Here is a tiny trained network, its code and every weight. The questions are about switching its units off for an input and a class, where a switched-off unit gives its printed mean instead of its output.

import numpy as np


def w(rows, s, z=0):
    codes = np.array(rows[::2]) - 128.0
    scale = np.full(codes.shape[1], s)
    scale[-1] = z or s
    return codes * scale


def f(y):
    return np.maximum(y, 0)


def log_softmax(a):
    a = a - a.max(-1, keepdims=True)
    return a - np.log(np.exp(a).sum(-1, keepdims=True))


def net(x, mask):
    res = np.array(x, float).reshape(1, 4) / 4 @ E
    y = f(res @ A[0][:, :-1].T + A[0][:, -1])
    res = res + np.where(mask, y, B[0][:, -1]) @ B[0][:, :-1]
    return log_softmax(res[-1] @ U[:, :-1].T + U[:, -1])


A, B = {}, {}
E = w([
[42,245,179,62],'x0',
[156,55,254,40],'x1',
[169,186,246,222],'x2',
[8,52,169,185],'x3',
],0.0095)
A[0] = w([
[144,98,148,109,121],'neuron 1',
[83,156,48,156,95],'neuron 2',
[135,102,174,101,92],'neuron 3',
[107,146,98,170,103],'neuron 4',
[208,153,140,70,89],'neuron 5',
[4,59,159,182,90],'neuron 6',
[102,86,193,98,124],'neuron 7',
[93,169,148,123,124],'neuron 8',
[65,78,77,46,126],'neuron 9',
[151,126,78,68,104],'neuron 10',
[181,187,83,130,101],'neuron 11',
[128,135,180,195,143],'neuron 12',
[163,93,127,179,91],'neuron 13',
[112,123,159,169,111],'neuron 14',
[147,55,109,174,91],'neuron 15',
[157,175,172,162,94],'neuron 16',
[74,162,145,101,124],'neuron 17',
[70,157,146,101,98],'neuron 18',
[189,97,132,177,113],'neuron 19',
[158,169,155,143,122],'neuron 20',
[125,104,158,80,99],'neuron 21',
[129,137,131,131,254],'neuron 22',
[155,95,102,166,169],'neuron 23',
[121,185,123,85,120],'neuron 24',
[65,127,84,209,124],'neuron 25',
[154,112,172,105,146],'neuron 26',
[189,53,120,156,131],'neuron 27',
[101,185,161,108,115],'neuron 28',
[161,105,111,128,107],'neuron 29',
[146,142,189,164,115],'neuron 30',
[131,69,170,82,112],'neuron 31',
[73,171,154,107,98],'neuron 32',
[124,155,134,109,105],'neuron 33',
[140,107,163,84,129],'neuron 34',
[145,143,162,177,95],'neuron 35',
[120,152,103,152,105],'neuron 36',
[102,147,100,164,98],'neuron 37',
[120,150,78,184,88],'neuron 38',
[68,89,98,106,105],'neuron 39',
[136,76,159,94,81],'neuron 40',
],0.02,0.018)
B[0] = w([
[98,159,155,146,166],'neuron 1',
[108,115,176,162,208],'neuron 2',
[109,135,158,169,173],'neuron 3',
[102,132,166,171,170],'neuron 4',
[190,195,95,152,200],'neuron 5',
[247,237,40,102,247],'neuron 6',
[104,146,141,143,214],'neuron 7',
[129,86,174,100,181],'neuron 8',
[137,42,87,161,238],'neuron 9',
[192,99,95,151,181],'neuron 10',
[151,193,123,158,188],'neuron 11',
[121,74,73,150,205],'neuron 12',
[159,101,173,110,167],'neuron 13',
[167,119,102,131,163],'neuron 14',
[139,104,208,64,186],'neuron 15',
[159,81,102,158,184],'neuron 16',
[121,101,174,79,193],'neuron 17',
[145,124,173,92,182],'neuron 18',
[141,119,150,81,185],'neuron 19',
[149,104,90,132,178],'neuron 20',
[109,137,166,177,175],'neuron 21',
[15,149,90,82,254],'neuron 22',
[102,131,137,89,201],'neuron 23',
[152,128,143,94,185],'neuron 24',
[98,159,152,153,225],'neuron 25',
[104,162,121,147,197],'neuron 26',
[121,134,169,78,212],'neuron 27',
[138,108,163,92,193],'neuron 28',
[179,120,162,102,154],'neuron 29',
[143,79,97,159,190],'neuron 30',
[90,144,149,177,205],'neuron 31',
[143,120,184,85,188],'neuron 32',
[159,126,151,101,148],'neuron 33',
[93,142,135,164,190],'neuron 34',
[148,78,111,150,167],'neuron 35',
[103,135,177,164,158],'neuron 36',
[111,134,162,162,166],'neuron 37',
[124,132,162,162,183],'neuron 38',
[179,108,93,145,186],'neuron 39',
[126,127,184,169,173],'neuron 40',
],0.014,0.018)
U = w([
[131,111,194,43,94],'0',
[78,174,173,207,92],'1',
[183,220,90,124,175],'2',
[146,26,86,163,114],'3',
[6,158,67,57,253],'4',
[71,148,95,99,65],'5',
],0.018,0.017)

Each question gives the input, the list of numbers given to net, and the class t.
The units are the neurons (one row each of A and B). Each row of codes is followed by its name. A weight is (code - 128) times the scale printed after its matrix; where a second scale follows, it is the last column's (A, B and U).
mask holds one flag per neuron, in row order. A switched-off neuron (its flag False) gives its mean, the last column of its row in B, instead of its output. The means were averaged over made-up inputs and are rounded, as every weight is.
A unit's drop is (log p(t) with every unit on - log p(t) with that unit switched off) / (log p(t) with every unit on - log p(t) with every unit switched off).
The circuit of an input: a set's keep is (log p(t) with only the set's units on - log p(t) with every unit switched off) / (log p(t) with every unit on - log p(t) with every unit switched off). Starting from the 12 units with the biggest drops (on a tie, the unit counted first), units are removed one at a time, each time the one whose removal leaves the highest keep (on an exact tie, the one counted first), for as long as the keep stays at least 0.8.
units of the circuit, in order: the units of the circuit, biggest drop first
most important unit: the unit with the biggest drop
top k neurons: the k neurons with the biggest drops, biggest first
drop of u: that unit's drop, to one decimal
input [-4,5,1,-3], class 1: top 2 neurons	neuron 6; neuron 31
input [4,0,-6,4], class 3: units of the circuit, in order	neuron 9
input [-1,-2,-5,-4], class 3: top 2 neurons	neuron 6; neuron 9
input [-8,5,-7,-1], class 0: top 2 neurons	neuron 27; neuron 15
input [-1,5,-2,-6], class 2: top 3 neurons	neuron 5; neuron 2; neuron 10
input [-7,-7,8,7], class 3: top 3 neurons	neuron 12; neuron 35; neuron 30
input [2,-8,-7,6], class 1: top 2 neurons	neuron 25; neuron 2
input [3,0,2,-3], class 4: top 2 neurons	neuron 6; neuron 15
input [5,-4,8,8], class 2: top 3 neurons	neuron 6; neuron 9; neuron 25
input [3,6,-7,-3], class 3: top 2 neurons	neuron 9; neuron 10
input [6,-7,-4,-4], class 1: top 3 neurons	neuron 11; neuron 2; neuron 15
input [3,7,-7,5], class 1: top 3 neurons	neuron 31; neuron 7; neuron 21
input [-3,1,-6,7], class 2: drop of neuron 6	2.6
input [5,1,0,8], class 2: drop of neuron 6	2.3
input [8,5,8,5], class 0: most important unit	neuron 32
input [-4,-3,-3,-2], class 0: drop of neuron 6	0.3
